Each row is shifted at random along 3 fixed directions that mean nothing.
Known rows, with every way that one mark hangs from another:
[legel [kosu [nazemo tagoku]] [pove geno [mosi pepi]]]: [ -57  -80 -214 -232 -210  -41   28  288 -113   44 -160   52  292   58
  -76  251  170 -137  690    0  153   62  -85  171   -5  106 -126   49
   -1  -56   37  -23  312  -46  180    1 -346   38  -14  180  129  -14
  315  -86 -143  503   82   54 -253  178 -214   19 -234  305 -473 -351
 -289 -271  201 -443  -68  304  -82]
[pove [geno pidi] [mosi zaran]]: [ -76  -74  -62  -33 -106  -24  -39   69  -60   65  -12  -23   13  -58
  -64  287    4  -25  114  -32  150  -27   65  106   49    1   41  -77
  -47  -61   85  -53  279  -30  -22  -22 -148   51  115   15  -89   67
  110 -141  -67  287   20  -28 -117  297  -79  224  -41   89 -108 -172
 -211  -93   89 -357   -1  141   89]
[pepi [pove [geno zaran]]]: [ -93  -30   26   37 -165   32   70  126   19   97    5 -216  -76  -44
  -89  172 -107  -27  105  -10   -1  -25   73  159  -59   36  -16  -89
  -66  -28   39 -160  237   59    0  -37   70  -95    1   36 -179   70
   24 -140 -105  138  -26  -29   -1   70  -68  101  114  -23  -84   -5
  -75   -9   38   57 -197   77   90]
[zaran [bavik [pove [losa [veme nazemo]] mosi]]]: [ -71   -9  138  -43  287  -66   12 -165  135  102  178   11  -32   92
  -24   94  113   10  112  208   10   34   -9  -47   69  228  261   33
   74 -183 -131 -115   76   52   94  206  -85  -27   71  -72 -156  130
  168 -177  -28  155   37  -49 -210  -87 -154  125   47  173 -219 -126
  -73   -5  -52  -82   34  154  203]
[pove [geno [nazemo legel tagoku] zaran] losa]: [-205  -58   70    0 -200   98  126   40  147   74   29  -79  -73   16
  -57   -4 -103  -34   36   44  -89   14   36   42 -134   61   29   72
 -134  -57  -24  -97  154   68   49   29  137 -142  -75   31 -106  206
   79 -203  -69  -48  -97   58  -10  -79  -80 -115  152  137  -84   97
  -89 -107  -90  166 -201    4  117]
[pepi [pidi geno] [pove [losa legel] mosi] [zaran bavik]]: [ 245 -200  -77   79  408  -63  -99 -131  -71  -97  211 -428  -34 -160
  -84  546  131   36  137 -138   56  172  211  -19  148  -61   64  -72
   51  -15  173 -252  275  -72  -44   62 -285  226  440  -13 -394  -93
 -102   57  117  347  120 -128   29  367   58  281   53   58    3 -339
 -156  -48   86 -194  222  281  -46]
[mosi [pepi [pove [losa bavik]]] [pidi [geno nazemo]] zaran]: [ -12 -138   84   65  146   16   17  -22  -35   98  244 -417  -28 -193
 -131  201  -95   37  -44  -59   40   23  215  150  -60 -120   13  -70
  -50  -58   89 -209  248   59  -24   53   58  -65  213  -11 -228  240
  -98  -51  -31  180  -24  -86   44  241   24  -11  182  -26  -32 -197
  -61   -3    9  -62  -63   34  247]
[nazemo [legel [kosu misiz] [pove [losa mosi]]] tagoku]: [   5 -211 -382  -85 -240  -15  145  219  -60  -32 -152 -129   -4   39
 -172  115   35  -20  481 -155 -117   17   72  111 -173  116 -333  104
 -168  137  154    7  175  -70   95 -151  -44   48   29  233  -97 -188
    5  162  128   46    1  152  129  -85  -54 -170   52  -43  -20  -63
 -181 -226  192  -87  -96  208 -161]
[kosu [misiz [vivu [pepi [pove mosi]] tagoku]]]: [ -36   78   76  -78  280  -11 -133   -5  -63   35  -22  158  306  -53
  102  135   51   12  -57  142   23  188 -126  -38  210  -23  -14   23
  164  -73  -94  120  163   -2  -44   88  -23   38   19 -101  -32 -155
   70  -58  -62  169   79  -59 -162  -89  -61   75 -129   54 -189 -121
   47   -2   36  -75   64   -1   -1]
[veme legel [nazemo kosu]]: [ 242 -106 -237   59   24  -36   -8 -208 -174 -211   96 -228  -16   38
   54  143  208   97  -40  -91  -15  207   15  -84    0  -17    8  148
    0  154  132  309 -154 -143  -60   36 -286  285   73   20  -54  -80
 -188  310  222 -205   18   -4  111  156  121  -99 -192  -84  318   77
  -61 -161  166   27  294   39 -326]
[kosu misiz [nazemo legel tagoku] vivu]: [  60  -17 -104    1  -53   11  -50  -90  -57 -145  -13  138  149    0
  145    6   27   77 -270    2 -186  275  -87  -98    9 -219  -41  238
  -10  151   78  404  -13 -102  -65   78   29  148   -4  -78  -33  -80
 -179  268  149 -338   -6   72  206   24  178 -242 -104 -150  257  193
   47 -133   19  289  261 -110 -292]
[pidi [geno [nazemo tagoku]] [mosi pepi [zaran [bavik pove]]]]: [ -74  -64  246   44   96  107   -8  -39  -12  158  191 -348   -4 -215
  -19   61 -128   15 -196  -21   42  100  127   34  -64 -137  129   20
  -62  -44  104 -193  133   47 -204   54  125  -71  167  -83 -316  528
 -156  -90  -27  -15  -40 -105  111  241   13  -74  218    8  -71  -33
  -20   20  -95  145   -1  -98  184]
[zaran [bavik [pove [geno pidi] [mosi pepi]]]]: [ -80  -84  153  -10    0   72   36   24    4  176   78    6 -113 -172
  -91   53 -152   64   49  -48   81  -24  134  142  -78  -47  107  -66
 -145  -16   76 -238  228   49  -84  -91  170 -102  129    8 -325  281
   -4 -150  -44   -6  -51 -101   36  119  -36   92  254 -110   -4  -39
  -32  -36  -12   99 -149   56  194]
[veme [nazemo [legel [pove losa]] tagoku]]: [  72  -49  -65  -78  -61   18   59  -20    0   40   31 -165  103  131
   12   36  118  -24  198   43 -119  102  -19    9  -45  114   48  101
  -36    8  -36  174    4  -38  129   58  -88   26  -56   36  -41  -24
   -4  -33   56   16    0   81  -72 -133  -73 -158  -37  186  -81   60
 -140 -135   89  -12   37   61    4]
[misiz [vivu [pepi [pidi geno]] tagoku] zaran]: [  78  -46  -24  -83   19   87  -58   79  -93  -47 -117  -63   91 -198
    0   78  -64   -1  -41 -141   11   35  -36   45   29 -244 -186  -72
   -8  131   40  -11   99    0 -167 -192  102  -12   56   23  -26  -71
  -92   24   49   33   44  -82  112   89   35  -40  105 -140  -20  -21
   80    4    0  200  -49  -89  -63]
[mosi pepi [pidi [geno nazemo]] [zaran [bavik [pove losa]]]]: [ 194 -245 -165  -57  409 -153 -104    6 -290  -69  169 -178  129 -126
  -99  477  256  -88  350  -99  207  121  192   60  153   60  117   -7
  204  -64  160 -136  303  -49   12   81 -552  237  234   83   49  164
   37  -10   36  542  138  -94 -125  486  -78  145 -222  282 -347 -618
 -221 -142  119 -524  218  304  -15]
[mosi [pepi pidi] [zaran [bavik [pove losa]]]]: [  38 -136 -105 -101  357 -109  -56  139 -137   69   70  -91    3  -55
 -172  351  167 -108  423  -20  143  -29  153  176  103  171    6  -64
  145 -108   36 -302  306   30  117  -40 -315   38  183  131    5 -188
  154 -133  -55  559  150  -39 -174  188 -161  140  -89  209 -463 -488
 -160  -43   85 -375   -9  300   93]
[geno [nazemo legel] pidi]: [-230  130  434  134 -132  185   70  -96  226  168  208   78  -63    8
   71 -380 -311   65 -439  110 -102   65  -48   42 -178  -11  128   25
 -195  -67  -97  127  -81   70 -102   -9  539 -298 -202 -152 -146  471
    5 -190 -150 -451 -178  -14   35 -112   69 -262  285  -88  232  523
  117   77 -275  464 -204 -349  297]
[mosi [pepi [pove [geno [nazemo kosu] pidi]]] zaran]: [ -33  -30   -2    1   76  -61  -68   97 -181   83  129 -101  164  -25
  -24  365   97  -61  168   51  191  142   42  185  100  119   65  -30
  102 -120   68   39  303  -23   47   70 -291   69   48   18   45   64
  107 -129 -155  392   81  -28 -199  330  -95   80 -259  251 -258 -267
 -198  -93   80 -357    7  110   46]
[vivu [pepi pove zaran] tagoku]: [   4   32  151    9  158  121  -53  -28  -28  139    5 -232   95 -125
   22   50  -82   69 -143  -75  -22    6   16   33   42 -277 -118  -50
   11   43   16 -160  127   42 -102   -4  191  -53  128  -47 -161 -101
 -157   -8   23   12    0  -30   86 -130   23   67  190  -96   37    1
   50   70   24  242  -33  -94   87]
[mosi [pepi [pove losa] zaran] pidi]: [  81 -182 -141   20  171    1  -41   11 -187   15  130 -340   19 -174
 -149  277   23   31  121 -207   15   43  265  169    8 -162  -73  -74
  -19   61  151 -167  262  -25  -31  -48  -98   90  275  101 -153 -133
 -171   83  147  236   25    5  113  204   51   53   60  -66   34 -386
 -104  -84  120 -163   44  106   39]
[nazemo [kosu [misiz [vivu pepi] zaran]] legel tagoku]: [-126    7  -92 -104  -22  -54    0  269  -91  -14 -193  215  276   61
   -3  123   76 -112  197  147   10   97 -162   78   17  296 -289  101
   60  -17  -78  262  121   10  112 -131  -37  -75 -199   88  196 -398
  218  -26 -116  169   95   88 -113  -91 -156 -222 -186  207 -359  -12
  -30   11  125    5 -136   -3 -122]
[nazemo [legel pove] tagoku]: [ 170  -77 -189  -91   82  -91  -24   84 -178   -9  -70  -60  212   95
    9  198  232 -100  382   -3  -15  121  -15    8   53  165  -42   94
   83   15   27  178  104  -93  133    7 -328  156  -67   89   90 -184
   39  -19    8  261   94  108 -132   16  -90  -37 -214  315 -253 -133
 -223 -148  194 -256  122  162 -137]
[legel kosu [pove [geno pidi [zaran bavik]] losa]]: [  61  -81  -49   86  111  -66  -49 -126  -68    5  288  -10  131  -63
   15  335   47   98    6    6    7  264   74  -21  183   89  194  130
  -43  -16  121 -240  119  -71  -17  168 -200  173   59  -73 -347  -13
  -90    9   43   59   95  -65  -55  246  -13  210 -127  -81   48   -5
  -98 -208  -22 -124  193   71 -104]
[pove geno [losa [mosi pidi] veme]]: [-215  -24   71  -32  -69  -21   73  -59  168  149  123  -20 -111   22
  -90   57  -77   17   59  152   25 -102   26   77   -2    5   30  -88
 -108 -195 -132 -223  182   62  115  156  100 -158   72  -33  -29  206
  230 -191 -108  129  -58  -41 -145   12 -127  174  188  137 -125  -88
 -138   10   37 -144 -175   52  324]
[pidi [geno nazemo] mosi]: [  19  -88   32   15 -185   82   34   49   -9  -50    8 -239 -122  -74
  -53   13  -83  -51   28 -129   62   51   50   44 -129  -50  -48  -61
  -67   29  103   42   73    2 -148  -78   33  -10   44   28 -115  463
  -31  -36  -29   25  -87  -49   99  229   41  -68  154   39   43   10
  -62  -40  -21   -4  -55  -23   27]
[pove geno [losa bavik] [mosi pidi]]: [ -71 -107   39  -49  125  -60   -4  -77   73   86   93   44  -65  -63
  -86  217   15   29  125  123  106  -66   54   44   71   73   65  -40
  -49 -166  -94 -215  227   54  171  119  -49  -42  155  -32 -189  -37
  208 -206  -86  311   29  -77 -211  128 -118  269   97  172 -211 -181
 -109  -29   91 -292  -68  173  238]
[mosi pepi [pidi [geno [nazemo [kosu vivu]]]] zaran]: [-167   29  186   45  109   29  -82  -50  -54   57  265   -9  257 -109
   84   37 -101   37 -382   86   83  149    3   88   33 -180   29   43
  -15  -81   16   15   87   24 -134   95   95  -85   27 -146  -88  382
  -18   15 -124  -48  -13 -119  -21  317   37 -142  -27   28    8   -1
   52   48  -91   19   39 -211   93]
[legel [nazemo kosu tagoku] [pove [geno [pidi mosi]] losa]]: [  25 -102  -75 -128 -316    5   57  174  -51   56  -11  -75   72   57
  -57  136   50  -64  444  -14   18  176  -24  191  -50  143  -93   58
 -108  -44    7   32  218   -7  157  -25 -183    0   -2  124  -88  -46
  169 -154  -62  329   29   52 -171  110 -166  -17  -46  311 -238  -47
 -212 -246  157 -266  -86  126   12]
[losa legel [mosi pidi] [veme nazemo]]: [   2  -46 -122  -23  -61  -66   44 -130   26   72  116 -225  -68   86
  -71   39  107  -45  191   97   21  -25  -19  -33    2  -22   56  -63
   -1 -118  -48   91   60  -61   76  133 -133   12   27   24  243  238
  213   33  -22   87  -11   19 -139  141  -92   41  -18  119  -53 -129
 -204  -72  121 -221   21   91  106]
[bavik [pove geno [losa veme] [mosi pepi pidi]]]: [  -7 -206 -220 -125  149  -92  -17  -34 -106   27   73  -24  -48  -29
 -142  324  175  -39  432  -45  150  -11  162   74   44   13   23  -52
   43  -88   45 -127  377  -22   68   54 -311  149  241  106  -68  168
  156 -104   54  426   46   -8 -161  199 -115  244    1  225 -179 -525
 -288 -201  228 -446   45  312  113]
[legel [kosu [vivu pepi]] [nazemo tagoku]]: [  13   50 -143 -168  -41  -24  -84  120  -86   -7  -58  285  231   78
   78   34  186  -82  217   89  -27   81 -190   14  106  -79 -121  149
   79  -22  -17  138   23  -53   96   57 -245   89  -64   54  296 -177
  209  120  -22  202  121   71 -159   94 -116 -162 -374  206 -222  -84
   -5 -163  130 -162  150   25 -219]
[pove [geno nazemo] [losa bavik [mosi pidi zaran]]]: [ -83 -174  -28   -7   31  -62   68  -24   57  119   80 -172 -174  -88
 -157  246    8   12  184   75  112 -111   74   99   -6   75  -10  -63
  -68 -144   -9 -244  272   50  164  124  -83  -54  122   27  -68   75
  187 -168  -94  306   17  -42 -134  232 -126  199   64  160 -241 -192
 -168  -53   54 -276 -123  200  214]
[vivu [pepi [pidi mosi] pove zaran] tagoku]: [ 172  -74   81   94  199  200 -110 -182 -121   84  105 -420 -127 -287
    2  127 -133  156 -334 -294  -56  102  164   48   22 -536 -150  -57
  -86  199  170 -124  158  -39 -290 -105  247   92  341  -60 -463  -46
 -425  138  197 -136    2  -71  323   94  227  119  312 -347  369   56
   60  -13   51  371  105 -173   -7]
[nazemo [kosu misiz [vivu pepi tagoku]]]: [-239   44  -24 -183 -300   77   69  337   15   34 -273  262  100   48
  -54 -175 -149  -57  147   23    1  -61 -154  201 -130   -1 -439    5
  -44   33  -86   47  127  107   42 -235  288 -267 -168  130  106 -197
  225    5 -161    5  -55   52    1 -313 -123 -252  139  -45 -177   90
  121   41   21  171 -354  -56  -36]
[geno [nazemo kosu] [pidi [mosi pepi zaran]]]: [-143  -40   57   -1 -156   51   -8  147 -103   97   69  -87    6  -41
 -107   24  -65  -84   88  -45  144   88   48  225  -87  113  -69  -23
  -40  -57   61   56  184   18  -60 -123   -2  -83  -53   78   14  200
  118 -144 -147  185  -28   39  -77  241  -66 -128  -25  113 -150  -83
 -115  -87  -57 -205 -138  -76   93]
[pove [geno [pidi mosi] [zaran bavik]] [losa legel veme]]: [ -81  -95   27  106 -168   31   80 -118  125   77  249 -313 -288  -94
 -172  101 -161   41  -75  -64  -59   85  214   -1  -64  -25  157  -20
 -179  -57   90 -349  164   20 -111   40  137  -47  145   -7 -294  261
  -57  -92   34 -108 -107  -13  108   94    1  137  347 -195  195   31
 -128 -133  -76   81  -67    0  159]
[veme [legel [pove [losa bavik]]] nazemo]: [  31  -55    5   -6  -36  -12  121  -68  100   51  125 -360  -64   85
  -89  -18   35   45  172   91  -74   34   10   32 -101  209   -2   28
  -97  -42  -79  -28  -50   30  141   85   37  -84  -57   22 -174  -44
   39  -49   -7  -11  -48    3  -86 -181  -94  -96  163   11  -41  159
  -71  -54   98   62  -58   99  101]
[kosu misiz [nazemo tagoku] [vivu pepi]]: [-124   11  -82 -221 -327   47    9  311  -35   17 -305  243  138   35
  -32  -42   -9 -118  276   34  -52   22 -153  138  -46  -94 -337   45
   23   39  -53  212  193   39  109 -100   62 -130 -162  125  274 -226
  253   22 -122  150   -1  106  -34 -167 -100 -258  -57   67 -295  -62
   -2  -81  100   63 -143   25 -108]
[pove geno [losa legel] [mosi zaran]]: [-124 -111  -72  -29  -33  -20   61    1  154   47   82 -216  -74   10
 -134  191  -13   -6  130  -14   64  -55  106  -10  -37   54   16  -40
 -102 -104   45 -333  228   35   24   77  -34  -20  244   18 -192  119
  106 -104    0  158  -24  -38  -64   73  -97  200  169   47  -37 -205
 -171  -94   86 -208  -64  198  155]
[legel [kosu [misiz [zaran bavik]] [vivu pepi tagoku]] nazemo]: [-315  147  176  -79 -217  116   90  249  202  107  -74  238  105   10
  -10 -301 -300   23 -135  110 -102  -65 -220  130 -139  -48 -235   52
 -135    1  -94  -81    8  122  -51  -90  482 -389 -138   14   57    9
  153   54 -131 -195  -61  -26   82 -205 -116 -289  242 -276 -133  306
  286   73 -128  481 -308 -167   64]
[mosi [pepi pidi pove]]: [  27  -26   25    3   57   74  -17   65  -77   94   70 -166  -64 -111
  -81   80  -77   -1   80  -96    1   14  128  202  -42 -140  -64 -103
  -40   24   48  -52  189    8  -28 -117   92  -57  123   58 -127   14
  -55  -26  -32  111    4  -34   43   80   45  -38  101  -77  -12 -105
  -13  -14   52   59 -112    4   93]
[pepi [pidi geno mosi] pove zaran]: [ 233 -205 -205   34   71   -8  -86   93 -232 -106    1 -499 -112 -174
 -123  513   89  -65  252 -263  107   80  195  163   38 -116 -170 -168
   39   85  223  -32  306  -83 -102 -163 -271  208  301  109 -241  -74
 -121   66   76  455   91  -55  109  486   70  182   14   67  -30 -290
 -206  -33  183 -262  108  208 -111]

Rows:
[-196   53  440   84   47  221   43   32  122  229  171 -323    0 -254
  -12  -34 -318   64 -281   28  -57   31  111  178 -127 -258   28  -93
 -163  -61  -11 -215  148  103 -111  -40  465 -329  106  -82 -347  281
 -105 -128 -139  -97  -89 -114  132   30   48 -198  374  -92  -35  161
  122  173 -233  484 -261 -172  300]
[mosi [pepi [pidi [geno [nazemo tagoku]]] pove [zaran bavik]]]
[-130   15   -7  -48   55 -103   16  219   -4  -40 -109  133  149  -28
  -60  132  -27  -74  118  146   30   44  -84   65   54  337  -36  -22
   81  -65  -76   32   92   41   44  -54  -10 -128 -128   41  119 -270
  162  -59 -103  195   68  -23  -77    1 -147  -59  -77  -14 -384  -92
   74   81  -87  -27 -144  101  -26]
[kosu [misiz vivu [zaran bavik]]]
[ -40  -90 -218  -52  -96 -113   22  228 -126 -142 -155  158   59   10
  -83  184   18  -28  157  -12   34   71  -52  130  -17  230 -243   56
   24   94   72  135  113  -12   29 -142  -88   -2  -61  124   23 -351
   64  158   -2   95   75   35   81   74  -58 -116  -96  -93 -170  -77
   54  -19   38   11  -73  107 -272]
[nazemo [kosu [misiz [zaran bavik]] vivu]]
[-236   48  408  107  173   79   -4 -191  161  198  275   -5   19 -134
   60   15 -211  108 -448  144   73   41   36   25    5  -87  272    1
 -127 -162  -60 -175  125   63 -115  188  260 -201   94 -217 -326  426
   23 -186 -147 -109  -63 -180  -59  201   -8  124  183  -54  -26  116
   56   66 -205  154  -80 -114  326]
[pove [geno nazemo] [mosi pidi [zaran bavik]]]
[  79 -142 -179  -23   66  -65  -56   81 -188   43  113 -264   29  -89
 -136  441   94  -22  241 -120   97   61  211  173   92  -10   45  -74
   41  -25  162 -162  346  -38   22   25 -301  159  245   84  -73  -73
  -62  -53   44  394   65   -5  -46  280  -41  180 -104   77 -106 -408
 -237 -159  177 -409   75  204   51]
[mosi [pepi [pove [geno pidi] losa]] zaran]
[-123   -5   54  -22  -37   52  -18  226  -17   86  -68  -71  -19 -117
 -117  122 -159  -61   51    9   11   45   -6  211  -13  100 -258 -141
  -26    1  -35   40  256   60  -74 -190  238 -181  -26   44 -122 -168
   86 -100 -115  202   41  -43   16   33  -61  -40  140 -135 -218  -21
   60   70   55  137 -243  -49   99]
[kosu [misiz [vivu [pepi [pidi mosi] pove]] zaran]]
[-102  -12   68  -27  119  -25    2  -82  186   53  130  -24   30   84
  -52   -4   24  -20   84  112    7   26   -3  -86   38  141   79    9
  -15 -157  -94 -203   78   46   75  139   11  -50  109  -45 -103   86
  189 -150  -44  110   -2  -18 -180  -82 -106  104  108  150 -109 -128
  -67  -35    5 -155  -23   76  174]
[pove [losa legel] mosi]
[   3 -178 -235 -106 -293  -17   40  281 -174 -184 -234 -132   66  -80
  -90  227   54 -145  340 -101   90  148  -33  104  -96  168 -258   17
   15   79  116  263  179  -38  -57 -194 -207   62  -44  178   71   17
   90   41   -5  275   31   41   49  272  -67 -200 -114  165 -255 -177
 -109 -119   50 -182  -90  115 -225]
[pidi [geno [nazemo [kosu [misiz vivu zaran]] tagoku]] mosi]
[ -70   -5  -36   63 -134   42   10  -70   38  -92   11   50  122  -61
   97   16  -81  109 -250   12 -117  176 -100 -112   -7 -147  -59  206
  -79  129   76  182  -61  -60  -76  103  117   43   27  -64  -74  -82
 -149  269  144 -302   32   22  215   69  128 -148  -40 -294  178  193
  110  -80  -70  345  130 -128 -189]
[legel [kosu [misiz zaran] [nazemo tagoku]]]
[ -30  -81   61   94  189  -12   18 -148   95   99  185 -210 -110  -98
  -82   98  -67  130 -206   -9  -64   -8  126   -8   28  -41   86   23
 -107  -14   70 -347   53   26  -52  127   96   -1  222  -79 -314    0
 -152   12   98 -102    6  -60  116   48   21  137  171 -174   98  -33
    2   11  -52   65   51   -1  119]
[pove [losa [mosi [zaran bavik]]]]
[ -59  -42   65   47 -116   28   62  125   25    9   -1 -177  -33 -106
  -84   81 -136  -25    1  -48   -2  -27   72   70  -69   -4  -12  -50
  -69    9   82 -226   87   62  -87  -95   92 -113  -18   24 -152  186
  -12  -60  -92   24  -48  -74   89  113  -39   -9  190  -83  -70   38
    4   59  -73  122 -137   21   35]
[pidi [geno [zaran bavik]]]
[ -56 -141  -23  -16   92  -55  -31    4  -98  141   61   -8  -47 -121
  -97  303   82  -29  299   88  191   20   43   72   64  116   81  -32
   48 -120   52  -64  366   14   74   33 -204   71    4   28 -128  182
  199 -257 -148  395   72  -11 -230  304 -144  202  -56  217 -293 -225
 -214 -130   84 -279  -21  210   80]
[losa [bavik [pove [geno nazemo pidi zaran] [mosi pepi]]]]
[  46  -44  -33  -88  200  -41 -140    8 -147  -17  -60  161  244  -85
   97  265  154   14   14   76  -16  227 -100  -56  194 -144 -102  148
  160   40   43  145  189  -41   18  122 -170  144   37  -47    8 -292
   15  139   38  139  141   17    8   72   -6  -30 -208   51 -190 -147
    0  -67   87   98  256   61 -243]
[kosu misiz [nazemo tagoku] [vivu [pepi [zaran [bavik pove]]]]]
[ -33 -160  -96  -20   69  -42   53  -96   76   43  172 -291 -121 -106
 -202  105  -19   25  166  -32   41  -52  192  -16  -81 -113  -37  -63
  -99  -97   37 -250  208   19   34   42   27  -26  266   48 -127  237
   80   -9   20  140  -62  -15  -17   81  -26   61  313   -8   43 -284
 -165  -81  121 -192  -43  144  218]
[pove [losa bavik legel veme] [mosi pepi [pidi geno]]]
[ 103  -30   72  -72  183   42  -44   92 -101   55  -59  -70   40 -203
  -39  216  -47    4   58  -64   30   51    2  145   82  -81  -33  -94
   24   54   -3 -151  206   28  -72 -124   54  -60   95   23 -103 -247
  -54  -79  -18  172   88 -121   30   68  -42   92   69 -115 -213  -88
   80    9  -17  194 -125   31   17]
[misiz [vivu [pepi pidi [pove geno]] tagoku] [zaran bavik]]
[  77 -173 -282   24 -228   46  -48   12 -244  -94   33  -56  -47  -78
  -56  128   67  -59   54 -216  -82  229   87   61  -53  -80  -40  177
  -72  176  254  250  126 -148 -180 -142 -178  241  -60  109  -55   89
 -126  131  147  -54    9  162  151  380   87 -218 -195  -56  163   30
 -145 -332  -28  -86  188  -64 -328]
[geno [nazemo [legel [kosu vivu]] tagoku] [pidi mosi] zaran]
[-220   84  127   72 -214  139  103  -61  177   67   77  -35   55   37
   89 -181 -202   99 -379  133 -191   41 -112  -50 -145  -28    6  150
 -193   52  -40  235 -152    1  -63   35  409 -187  -95  -94 -126  125
 -102  133   57 -486  -78   24  176 -128   51 -320  156 -247  205  475
  137   50 -104  529  -85 -244   45]
[veme [nazemo [legel [kosu [misiz zaran]]] tagoku]]
[-138 -111  118   63   67   92   19  -69   99  165  202 -208 -115 -156
  -84   68 -160   76  -72    1  -25   -2  114   79  -28 -158  -40  -63
 -135  -38   50 -347  229   84  -94    2  236  -87  157  -58 -431  377
  -26 -143  -23  -13  -11 -110   53  134   -7   91  331  -65   51   -5
  -37   24   13  185 -101  -51  219]
[bavik [pove [losa [mosi [pepi [pidi [geno zaran]]]]]]]
[ -79  -17  -56   53  182 -108  -22   40  -46  -57   64   89  324   60
   48  194   42   34  -42  125   21  274 -114   14   41  356 -113  121
    1    6    5  249  116  -49  -31   -8  -19   44 -102  -63 -247 -145
   12   16  -50    2   88   -9  -65   72  -45  -43 -105   13  -67   86
  -41  -38   80   23   44    3 -147]
[nazemo [kosu [misiz vivu zaran]] [legel [pove mosi]]]
[ 119 -201 -224  -75  -97  142   39  152 -164   27 -248 -398 -126 -203
 -195  151  -53   34  264 -429   -3 -122  190  168 -166 -358 -366 -116
 -109  260  250 -151  309  -15 -170 -306   84   61  272  218 -216 -183
 -235  129  194  113  -45   61  294  -52   58   40  287 -254  152 -247
  -88 -126  173  103 -110  141  -90]
[vivu [pepi [pove mosi] zaran] tagoku]
[-143  -58   71   97   72   15   49 -232  156   79  244 -131 -143  -39
   -5  105  -63  115 -192   77  -70   69   95  -96    6  -59  145   56
  -71  -61    9 -242  130   51  -72  185  120   20  110 -118 -384  278
  -98  -84   72 -150  -30  -40   51  -29   12  172  220  -95  202   61
  -56  -55  -40  229   38   -4  131]
[bavik [pove [geno zaran] [losa veme]]]
[  68  -39   32   -1  -16   -7  -95  -33 -131   -2   78   27  -12   -3
    0   92   81  -89  107   -7  109  165  -10   38   82  104  119   -9
   84  -64   19  215   98  -61  -31   27 -212  106  -63    1   96  195
  111 -143  -69  228   26   24 -156  284  -25   26 -171  227 -143  -90
 -132 -129  -41 -306   96  -15    6]
[geno nazemo [pidi mosi]]
